Below are the code and all the weights of a small trained network. Each question names an input and a target symbol and asks about switching units off, where a switched-off unit gives its printed mean instead of its output.

import numpy as np


def w(rows, s, z=0):
    codes = np.array(rows[::2]) - 128.0
    scale = np.full(codes.shape[1], s)
    scale[-1] = z or s
    return codes * scale


def f(y):
    return y / 2 * (1 + np.tanh(0.7978845608 * (y + 0.044715 * y**3)))


def softmax(a):
    e = np.exp(a - a.max(-1, keepdims=True))
    return e / e.sum(-1, keepdims=True)


def log_softmax(a):
    a = a - a.max(-1, keepdims=True)
    return a - np.log(np.exp(a).sum(-1, keepdims=True))


def net(x, mask):
    ids = ['ΓΣΦΨαβεζλτ'.index(c) for c in x.split()]
    T = len(ids)
    res = E[ids] + P[:T]
    u = 0
    for l in range(2):
        q, k, v = (res @ M[l].T for M in (Q, K, V))
        z = softmax(np.where(np.tri(T) > 0, q @ k.T / 2**0.5, -1e9)) @ v
        res = res + np.where(mask[u], z, O[l][:, -1]) @ O[l][:, :-1]
        u += 1
        y = f(res @ A[l][:, :-1].T + A[l][:, -1])
        res = res + np.where(mask[u : u + 8], y, B[l][:, -1]) @ B[l][:, :-1]
        u += 8
    return log_softmax(res[-1] @ U[:, :-1].T + U[:, -1])


Q, K, V, O, A, B = {}, {}, {}, {}, {}, {}
E = w([
[175,102,148,102,72,138,102,250,178,51,91,138],'Γ',
[171,108,149,195,104,113,79,198,91,147,97,137],'Σ',
[223,162,147,128,124,145,93,192,107,92,118,145],'Φ',
[72,116,145,116,212,106,131,160,142,90,172,76],'Ψ',
[105,100,69,90,107,120,94,107,196,130,130,146],'α',
[84,108,65,76,106,112,87,93,132,141,150,120],'β',
[128,141,211,184,100,88,98,105,109,107,210,185],'ε',
[133,115,189,186,101,146,97,116,162,101,186,168],'ζ',
[114,217,126,127,54,160,126,37,155,149,115,147],'λ',
[102,49,117,118,156,162,188,147,114,153,160,131],'τ',
],0.023)
P = w([
[89,28,163,98,48,168,46,133,89,41,138,9],'0',
[66,135,249,130,120,209,80,126,112,167,217,97],'1',
[93,126,223,121,135,167,98,135,111,151,171,122],'2',
[111,131,197,119,144,145,117,136,116,137,142,126],'3',
[135,128,182,117,148,130,132,137,120,121,122,125],'4',
[149,124,174,126,144,107,146,135,117,113,110,125],'5',
[165,114,166,125,143,92,154,136,123,106,91,121],'6',
[175,109,156,130,143,84,169,125,107,98,86,119],'7',
[176,100,159,144,140,71,169,110,99,100,74,119],'8',
[183,91,152,142,139,65,174,107,76,97,69,122],'9',
],0.011)
Q[0] = w([
[132,136,79,109,82,84,68,96,170,136,149,179],'0.h1',
[217,138,254,191,114,151,117,172,131,98,103,154],'0.h1',
],0.006)
K[0] = w([
[127,131,147,155,86,138,28,43,163,111,72,217],'0.h1',
[219,172,221,181,147,136,254,141,110,72,27,80],'0.h1',
],0.0044)
V[0] = w([
[174,65,22,36,163,163,196,193,44,190,212,117],'0.h1',
[225,138,100,35,6,183,184,60,82,253,79,133],'0.h1',
],0.0039)
O[0] = w([
[96,200,232,128,141,157,107,112,169,190,11,162,2],'0.h1',
[182,109,139,129,208,143,148,215,137,50,168,175,150],'0.h1',
],0.011,0.0043)
A[0] = w([
[106,75,53,103,67,211,161,67,107,146,111,103,56],'0.n1',
[91,100,137,80,167,192,126,112,112,87,185,104,37],'0.n2',
[139,174,47,142,204,124,209,96,137,99,127,153,133],'0.n3',
[130,251,103,112,90,148,117,97,208,158,100,179,54],'0.n4',
[112,150,152,62,45,74,161,159,153,132,66,90,120],'0.n5',
[121,145,133,124,202,69,162,74,152,161,1,206,3],'0.n6',
[118,153,200,147,164,133,21,131,161,102,139,96,30],'0.n7',
[134,179,39,138,93,106,141,125,150,172,20,98,11],'0.n8',
],0.01,0.0051)
B[0] = w([
[116,134,173,76,143,138,123,202,131,110,106,137,251],'0.n1',
[96,119,159,119,95,127,99,148,164,96,104,99,226],'0.n2',
[178,169,123,125,124,32,158,126,207,104,88,169,254],'0.n3',
[66,57,198,106,118,197,18,182,114,110,180,119,214],'0.n4',
[168,127,127,186,198,111,121,111,111,152,195,222,182],'0.n5',
[104,120,215,207,117,84,66,138,147,195,12,61,131],'0.n6',
[184,160,54,127,158,74,197,167,115,78,121,122,219],'0.n7',
[56,115,190,76,92,230,120,163,108,98,192,98,109],'0.n8',
],0.011,0.0033)
Q[1] = w([
[127,75,192,136,91,97,190,94,153,59,173,92],'1.h1',
[53,109,163,4,135,140,255,68,197,126,178,127],'1.h1',
],0.0085)
K[1] = w([
[166,110,101,69,114,143,105,115,176,103,171,191],'1.h1',
[129,162,77,114,2,146,45,138,125,93,175,151],'1.h1',
],0.0097)
V[1] = w([
[40,41,152,112,147,94,254,179,230,188,111,119],'1.h1',
[200,76,95,86,3,208,171,180,154,191,87,223],'1.h1',
],0.0035)
O[1] = w([
[245,21,197,5,41,63,141,64,216,172,203,108,1],'1.h1',
[25,199,167,121,138,39,73,193,181,255,191,141,126],'1.h1',
],0.0088,0.0028)
A[1] = w([
[187,155,77,120,128,45,224,32,153,96,47,116,65],'1.n1',
[162,89,1,103,177,47,237,19,131,186,110,137,92],'1.n2',
[72,105,91,104,184,242,128,189,83,120,134,104,48],'1.n3',
[127,169,125,59,97,128,193,39,182,76,145,185,254],'1.n4',
[168,109,44,92,206,24,202,169,151,124,112,135,112],'1.n5',
[169,152,149,182,79,159,251,88,52,166,182,173,75],'1.n6',
[132,131,135,172,86,180,119,89,215,213,28,157,61],'1.n7',
[158,165,77,95,143,55,213,181,165,63,101,180,150],'1.n8',
],0.0087,0.0075)
B[1] = w([
[20,135,58,147,82,117,213,128,179,201,214,182,192],'1.n1',
[215,215,228,111,254,197,96,114,62,69,57,119,156],'1.n2',
[142,108,112,76,113,56,155,94,176,170,128,91,181],'1.n3',
[128,162,116,182,159,143,56,189,81,223,62,111,229],'1.n4',
[118,103,55,80,46,193,26,227,65,181,177,100,199],'1.n5',
[103,86,103,179,179,204,145,86,229,182,80,97,150],'1.n6',
[131,219,71,149,125,105,117,168,49,68,130,197,134],'1.n7',
[117,82,203,95,124,69,201,15,164,54,119,109,253],'1.n8',
],0.0086,0.012)
U = w([
[147,120,145,137,150,97,173,196,160,62,225,229,79],'Γ',
[168,202,56,158,121,198,77,235,59,173,82,163,229],'Σ',
[245,227,210,93,145,75,127,43,127,42,58,140,215],'Φ',
[187,118,84,149,93,189,160,122,166,101,124,157,172],'Ψ',
[118,185,82,132,16,50,176,130,134,131,148,196,70],'α',
[130,125,144,145,38,126,120,90,55,83,133,141,3],'β',
[159,146,132,124,86,120,140,145,126,106,138,143,39],'ε',
[35,41,129,35,158,134,126,161,168,105,122,65,194],'ζ',
[169,144,137,136,132,110,133,140,167,126,135,118,57],'λ',
[254,153,144,102,73,76,113,142,148,172,166,108,48],'τ',
],0.0064,0.0053)

Each question gives the input, a string of symbols that net reads in full, and the target symbol t.
The units are the heads (2 rows each of Q, K, V and O) and the neurons (one row each of A and B). Each row of codes is followed by its name. A weight is (code - 128) times the scale printed after its matrix; where a second scale follows, it is the last column's (O, A, B and U).
mask holds one flag per unit, layer by layer, with each layer's heads first. A switched-off unit (its flag False) gives its mean, the last column of its rows in O or B, instead of its output. The means were averaged over made-up inputs and are rounded, as every weight is.
A unit's drop is (log p(t) with every unit on - log p(t) with that unit switched off) / (log p(t) with every unit on - log p(t) with every unit switched off).
The circuit of an input: a set's keep is (log p(t) with only the set's units on - log p(t) with every unit switched off) / (log p(t) with every unit on - log p(t) with every unit switched off). Starting from the 12 units with the biggest drops (on a tie, the unit counted first), units are removed one at a time, each time the one whose removal leaves the highest keep (on an exact tie, the one counted first), for as long as the keep stays at least 0.8.
circuit, biggest first: the units of the circuit, biggest drop first
k most important neurons: the k neurons with the biggest drops, biggest first
k most important neurons of layer l: the k neurons of layer l with the biggest drops, biggest first
input ζ Φ λ Σ Φ, target Φ: most important neuron of layer 1 : 1.n8
input Σ Ψ λ Ψ Σ ζ λ λ Ψ, target Φ: circuit, biggest first : 0.h1; 1.n2; 0.n4
input β λ λ λ, target Φ: 4 most important neurons : 0.n3; 1.n8; 1.n5; 1.n1
input τ τ ε ζ τ, target Φ: circuit, biggest first : 0.h1; 1.h1; 0.n6; 1.n7
input Ψ Σ Σ Σ τ Ψ ε Φ Ψ, target Φ: circuit, biggest first : 0.h1; 1.n2; 0.n5; 0.n1
input α λ Ψ λ, target Σ: 2 most important neurons of layer 1 : 1.n8; 1.n4
input λ Ψ λ λ, target Φ: circuit, biggest first : 0.h1; 0.n3; 1.n8
input λ Γ Φ Φ Ψ β λ, target Σ: circuit, biggest first : 0.n4; 1.n8
input λ λ Φ τ λ τ τ λ, target α: 2 most important neurons of layer 1 : 1.n1; 1.n8
input λ Φ τ ζ, target Φ: 3 most important neurons : 0.n7; 1.n1; 1.n5
input ε λ α τ Σ Φ α, target Σ: 4 most important neurons : 1.n5; 1.n2; 1.n4; 0.n4
input Φ λ Γ, target Γ: circuit, biggest first : 0.n5; 1.n4
input Ψ λ λ λ ε λ, target α: 3 most important neurons : 0.n3; 1.n8; 1.n1
input Ψ Σ Σ τ α Ψ, target Σ: 4 most important neurons : 1.n5; 0.n7; 1.n2; 0.n5
input Σ Σ β λ, target ζ: 2 most important neurons : 0.n4; 1.n3
input Φ Φ λ ε, target Φ: circuit, biggest first : 0.n7; 1.n1
input λ λ ε Σ λ Σ Ψ Φ, target Ψ: most important neuron of layer 1 : 1.n1
input Σ Σ ε, target Ψ: circuit, biggest first : 1.n6; 1.h1; 0.n1; 0.n7
input ζ Σ Φ Φ Φ λ λ τ τ, target Σ: circuit, biggest first : 0.h1; 1.n8; 0.n6
input Σ Ψ ε ε, target Σ: circuit, biggest first : 1.n8
input Ψ λ λ Ψ Ψ Φ Σ λ Φ, target Ψ: 2 most important neurons : 1.n1; 1.n6
